Below is a small trained network, with its code and all its weights. Each question gives an input and a class and asks what happens when units are switched off, that is, made to give their printed mean instead of their output.

import numpy as np


def w(rows, s, z=0):
    codes = np.array(rows[::2]) - 128.0
    scale = np.full(codes.shape[1], s)
    scale[-1] = z or s
    return codes * scale


def norm(h):
    return h / np.sqrt((h * h).mean(-1, keepdims=True) + 1e-5)


def f(y):
    return np.maximum(y, 0)


def log_softmax(a):
    a = a - a.max(-1, keepdims=True)
    return a - np.log(np.exp(a).sum(-1, keepdims=True))


def net(x, mask):
    res = np.array(x, float).reshape(1, 5) / 4 @ E
    u = 0
    for l in range(2):
        y = f(norm(res) @ A[l][:, :-1].T + A[l][:, -1])
        res = res + np.where(mask[u : u + 14], y, B[l][:, -1]) @ B[l][:, :-1]
        u += 14
    return log_softmax(norm(res)[-1] @ U[:, :-1].T + U[:, -1])


A, B = {}, {}
E = w([
[123,112,98,48,169,133,174,160,14],'x0',
[189,50,40,82,130,227,119,121,149],'x1',
[161,169,132,118,127,99,17,57,141],'x2',
[48,153,111,255,135,133,213,75,149],'x3',
[9,189,151,124,80,160,125,121,130],'x4',
],0.0081)
A[0] = w([
[87,133,131,123,109,221,100,138,169,148],'0.n0',
[78,138,124,120,109,147,142,119,126,117],'0.n1',
[98,148,124,152,129,127,143,142,143,92],'0.n2',
[116,149,145,109,136,48,123,126,96,131],'0.n3',
[99,174,140,119,124,73,85,85,104,57],'0.n4',
[96,90,122,139,132,138,126,146,136,57],'0.n5',
[105,116,80,159,124,249,116,70,168,4],'0.n6',
[91,147,153,114,119,174,101,148,162,22],'0.n7',
[75,177,151,111,127,100,81,118,122,105],'0.n8',
[172,108,129,148,120,123,137,134,147,95],'0.n9',
[209,97,129,164,142,95,128,131,142,57],'0.n10',
[144,151,126,113,128,153,72,101,131,136],'0.n11',
[69,145,127,143,131,121,181,143,109,40],'0.n12',
[162,99,114,67,129,160,156,124,77,59],'0.n13',
],0.014,0.0036)
B[0] = w([
[101,121,100,87,134,195,159,74,151,226],'0.n0',
[198,109,152,119,139,86,154,162,184,195],'0.n1',
[119,111,92,160,105,134,137,139,73,192],'0.n2',
[142,168,104,217,154,170,141,93,146,227],'0.n3',
[134,212,144,180,135,129,63,171,122,231],'0.n4',
[141,194,144,118,140,142,145,120,129,151],'0.n5',
[132,141,75,189,178,230,169,5,135,254],'0.n6',
[110,131,124,44,108,112,134,128,136,172],'0.n7',
[116,140,160,92,39,109,51,95,115,241],'0.n8',
[176,131,125,113,135,107,137,108,146,182],'0.n9',
[162,100,154,108,76,90,123,152,206,224],'0.n10',
[102,113,146,157,138,122,232,152,131,213],'0.n11',
[108,98,160,160,85,94,188,146,136,227],'0.n12',
[154,136,104,118,132,181,114,208,85,247],'0.n13',
],0.016,0.0066)
A[1] = w([
[209,31,120,104,196,44,98,125,163,107],'1.n0',
[48,115,119,4,102,111,65,83,126,1],'1.n1',
[80,204,105,98,148,90,118,141,161,140],'1.n2',
[142,111,128,93,162,74,139,126,170,91],'1.n3',
[108,144,125,154,143,96,75,109,96,46],'1.n4',
[148,91,101,77,97,115,212,119,115,155],'1.n5',
[115,158,163,134,157,43,44,75,61,84],'1.n6',
[65,92,127,167,121,145,166,102,120,154],'1.n7',
[158,162,133,93,168,150,147,174,179,92],'1.n8',
[139,100,98,101,196,170,105,186,71,121],'1.n9',
[80,129,161,152,162,84,66,118,120,78],'1.n10',
[158,104,97,78,189,158,106,207,64,50],'1.n11',
[134,78,86,75,167,142,96,171,48,116],'1.n12',
[14,112,198,160,133,18,249,141,96,114],'1.n13',
],0.012,0.0037)
B[1] = w([
[146,131,138,28,69,70,178,171,214,198],'1.n0',
[34,111,187,2,63,133,187,120,117,148],'1.n1',
[120,199,84,44,201,102,109,133,112,170],'1.n2',
[190,151,85,103,155,95,159,139,152,151],'1.n3',
[153,155,118,135,158,126,48,139,157,161],'1.n4',
[125,191,148,201,113,86,40,116,126,230],'1.n5',
[76,145,135,255,152,117,73,81,184,192],'1.n6',
[162,79,136,70,227,126,99,138,116,219],'1.n7',
[147,97,64,159,130,56,138,110,108,189],'1.n8',
[41,51,81,214,60,100,79,106,116,214],'1.n9',
[182,203,22,106,172,122,74,124,94,166],'1.n10',
[78,83,46,154,93,171,107,187,59,223],'1.n11',
[86,107,84,183,102,157,119,180,63,199],'1.n12',
[183,70,227,88,201,121,151,188,30,255],'1.n13',
],0.015,0.0074)
U = w([
[91,57,37,147,91,165,104,183,71,178],'0',
[153,87,230,129,212,116,160,162,52,186],'1',
[50,157,179,7,105,152,126,90,127,3],'2',
[116,242,165,178,171,103,19,110,128,37],'3',
[131,90,84,126,203,234,184,16,166,214],'4',
[206,96,108,81,102,78,157,141,227,116],'5',
],0.013,0.0016)

Each question gives the input, the list of numbers given to net, and the class t.
The units are the neurons (one row each of A and B). Each row of codes is followed by its name. A weight is (code - 128) times the scale printed after its matrix; where a second scale follows, it is the last column's (A, B and U).
mask holds one flag per neuron, layer by layer. A switched-off neuron (its flag False) gives its mean, the last column of its row in B, instead of its output. The means were averaged over made-up inputs and are rounded, as every weight is.
A unit's drop is (log p(t) with every unit on - log p(t) with that unit switched off) / (log p(t) with every unit on - log p(t) with every unit switched off).
The circuit of an input: a set's keep is (log p(t) with only the set's units on - log p(t) with every unit switched off) / (log p(t) with every unit on - log p(t) with every unit switched off). Starting from the 12 units with the biggest drops (on a tie, the unit counted first), units are removed one at a time, each time the one whose removal leaves the highest keep (on an exact tie, the one counted first), for as long as the keep stays at least 0.8.
circuit, biggest first: the units of the circuit, biggest drop first
unit that matters most: the unit with the biggest drop
top k neurons: the k neurons with the biggest drops, biggest first
top k neurons in layer l: the k neurons of layer l with the biggest drops, biggest first
drop when u is switched off: that unit's drop, to one decimal
input [-6,6,2,-1,-4], class 5: top 2 neurons	[0.n10; 0.n9]
input [-5,6,-8,-2,-7], class 5: circuit, biggest first	[0.n10]
input [5,-2,6,5,-6], class 3: top 4 neurons	[0.n4; 0.n1; 0.n3; 0.n6]
input [-5,0,-8,3,-5], class 5: top 3 neurons in layer 0	[0.n10; 0.n9; 0.n11]
input [-4,-2,5,-4,7], class 2: circuit, biggest first	[1.n1; 0.n7]
input [8,4,-8,6,3], class 1: circuit, biggest first	[0.n12; 1.n13]
input [-3,-4,-3,-6,4], class 2: top 3 neurons	[1.n1; 0.n7; 0.n8]
input [-4,3,3,-5,6], class 2: circuit, biggest first	[0.n7; 1.n1]
input [-3,1,-4,7,6], class 4: top 3 neurons in layer 0	[0.n6; 0.n0; 0.n11]
input [-6,8,4,-3,-5], class 5: top 3 neurons	[0.n10; 1.n0; 0.n3]
input [-1,8,1,3,-6], class 4: top 2 neurons in layer 0	[0.n6; 0.n1]
input [-2,2,2,-3,5], class 2: top 3 neurons	[0.n7; 0.n8; 1.n1]
input [-3,-3,4,-8,7], class 2: top 2 neurons in layer 1	[1.n1; 1.n5]
input [0,2,-2,2,-6], class 5: top neuron	[0.n10]
input [-8,8,6,-8,8], class 4: top 2 neurons in layer 0	[0.n6; 0.n11]
input [7,-5,-3,6,5], class 1: drop when 0.n2 is switched off	0.0
input [0,6,8,5,7], class 4: drop when 0.n6 is switched off	0.4
input [-4,-2,0,3,8], class 2: drop when 0.n8 is switched off	0.5
input [-5,7,2,-4,6], class 4: drop when 0.n6 is switched off	0.1
input [-6,2,2,-5,1], class 2: unit that matters most	0.n0
